Below is a small trained network, with its code and all its weights. Each question gives an input and a class and asks what happens when units are switched off, that is, made to give their printed mean instead of their output.

import numpy as np


def w(rows, s, z=0):
    codes = np.array(rows[::2]) - 128.0
    scale = np.full(codes.shape[1], s)
    scale[-1] = z or s
    return codes * scale


def f(y):
    return y / 2 * (1 + np.tanh(0.7978845608 * (y + 0.044715 * y**3)))


def log_softmax(a):
    a = a - a.max(-1, keepdims=True)
    return a - np.log(np.exp(a).sum(-1, keepdims=True))


def net(x, mask):
    res = np.array(x, float).reshape(1, 7) / 4 @ E
    y = f(res @ A[0][:, :-1].T + A[0][:, -1])
    res = res + np.where(mask, y, B[0][:, -1]) @ B[0][:, :-1]
    return log_softmax(res[-1] @ U[:, :-1].T + U[:, -1])


A, B = {}, {}
E = w([
[251,20,125,203,211,64,88,53],'x0',
[102,123,134,133,121,111,119,123],'x1',
[122,105,58,54,32,174,67,3],'x2',
[144,139,134,123,124,126,126,130],'x3',
[98,224,197,146,255,212,70,51],'x4',
[114,133,127,143,121,116,121,124],'x5',
[141,139,132,125,126,122,120,132],'x6',
],0.0097)
A[0] = w([
[167,64,131,144,134,55,140,84,186],'n1',
[139,103,146,173,157,110,164,186,253],'n2',
[54,205,192,77,174,175,136,146,195],'n3',
[190,119,157,169,248,136,53,39,69],'n4',
[124,116,74,72,74,158,76,29,191],'n5',
[112,117,75,50,43,119,191,230,240],'n6',
[188,45,108,166,107,88,146,135,134],'n7',
[57,190,116,105,129,205,105,106,164],'n8',
[144,127,64,111,77,134,106,59,139],'n9',
[136,167,68,135,63,129,127,189,149],'n10',
[152,84,130,130,115,101,178,110,74],'n11',
[89,115,139,149,89,129,168,191,211],'n12',
[99,92,149,163,171,152,175,141,201],'n13',
[140,50,72,132,122,99,147,117,170],'n14',
],0.012,0.0072)
B[0] = w([
[154,162,48,46,137,79,79,175,208],'n1',
[156,74,164,123,215,63,95,248,206],'n2',
[128,174,199,252,168,139,255,160,229],'n3',
[29,14,175,127,174,164,72,66,223],'n4',
[102,152,28,46,32,210,153,17,232],'n5',
[54,11,135,117,199,184,28,77,251],'n6',
[215,215,133,43,140,120,129,228,208],'n7',
[111,176,114,133,63,150,234,49,211],'n8',
[153,125,15,77,81,114,118,72,193],'n9',
[97,110,195,85,183,158,78,94,179],'n10',
[123,205,120,135,69,108,153,143,155],'n11',
[109,50,168,156,230,84,124,163,190],'n12',
[139,104,171,163,214,89,118,146,169],'n13',
[140,159,29,50,108,99,63,157,194],'n14',
],0.0084,0.02)
U = w([
[73,63,240,180,192,100,17,132,254],'0',
[29,65,106,86,119,146,57,2,137],'1',
[231,165,121,112,166,22,113,229,114],'2',
[217,205,48,71,58,82,52,110,49],'3',
[115,220,196,240,173,69,219,171,63],'4',
[108,246,136,159,10,196,189,49,71],'5',
],0.0076,0.0037)

Each question gives the input, the list of numbers given to net, and the class t.
The units are the neurons (one row each of A and B). Each row of codes is followed by its name. A weight is (code - 128) times the scale printed after its matrix; where a second scale follows, it is the last column's (A, B and U).
mask holds one flag per neuron, in row order. A switched-off neuron (its flag False) gives its mean, the last column of its row in B, instead of its output. The means were averaged over made-up inputs and are rounded, as every weight is.
A unit's drop is (log p(t) with every unit on - log p(t) with that unit switched off) / (log p(t) with every unit on - log p(t) with every unit switched off).
The circuit of an input: a set's keep is (log p(t) with only the set's units on - log p(t) with every unit switched off) / (log p(t) with every unit on - log p(t) with every unit switched off). Starting from the 12 units with the biggest drops (on a tie, the unit counted first), units are removed one at a time, each time the one whose removal leaves the highest keep (on an exact tie, the one counted first), for as long as the keep stays at least 0.8.
units of the circuit, in order: the units of the circuit, biggest drop first
top k neurons: the k neurons with the biggest drops, biggest first
drop when u is switched off: that unit's drop, to one decimal
input [1,6,8,3,-4,1,6], class 3: units of the circuit, in order => n4
input [0,-8,8,-8,5,4,-2], class 5: units of the circuit, in order => n6, n8
input [1,0,-7,1,-3,-2,5], class 2: top 2 neurons => n4, n7
input [0,7,-4,-7,-5,-5,-6], class 0: top 3 neurons => n6, n12, n9
input [-3,-2,0,6,4,1,-5], class 4: top 3 neurons => n5, n3, n9
input [1,7,0,-8,-7,3,-5], class 2: top 4 neurons => n7, n4, n5, n14
input [8,4,0,8,-4,8,-6], class 2: top 4 neurons => n5, n7, n2, n8
input [8,-6,-5,-7,0,0,3], class 2: top 2 neurons => n7, n6
input [8,-4,0,-3,1,8,-3], class 0: top 3 neurons => n4, n5, n8
input [6,8,-1,-5,1,8,-4], class 0: top 2 neurons => n4, n5
input [0,3,-2,6,-7,-1,4], class 0: top 2 neurons => n6, n10
input [-3,-8,1,-2,6,-8,-4], class 5: top 3 neurons => n8, n2, n12
input [-1,-6,-2,1,8,6,8], class 4: top 2 neurons => n3, n6
input [-8,4,1,2,7,3,-7], class 5: units of the circuit, in order => n8
input [-7,8,-3,3,2,7,-1], class 4: drop when n3 is switched off => 0.3
input [4,0,7,6,-1,6,-6], class 3: drop when n7 is switched off => 0.0
input [-1,-4,-7,-2,2,-4,7], class 4: drop when n6 is switched off => 0.6
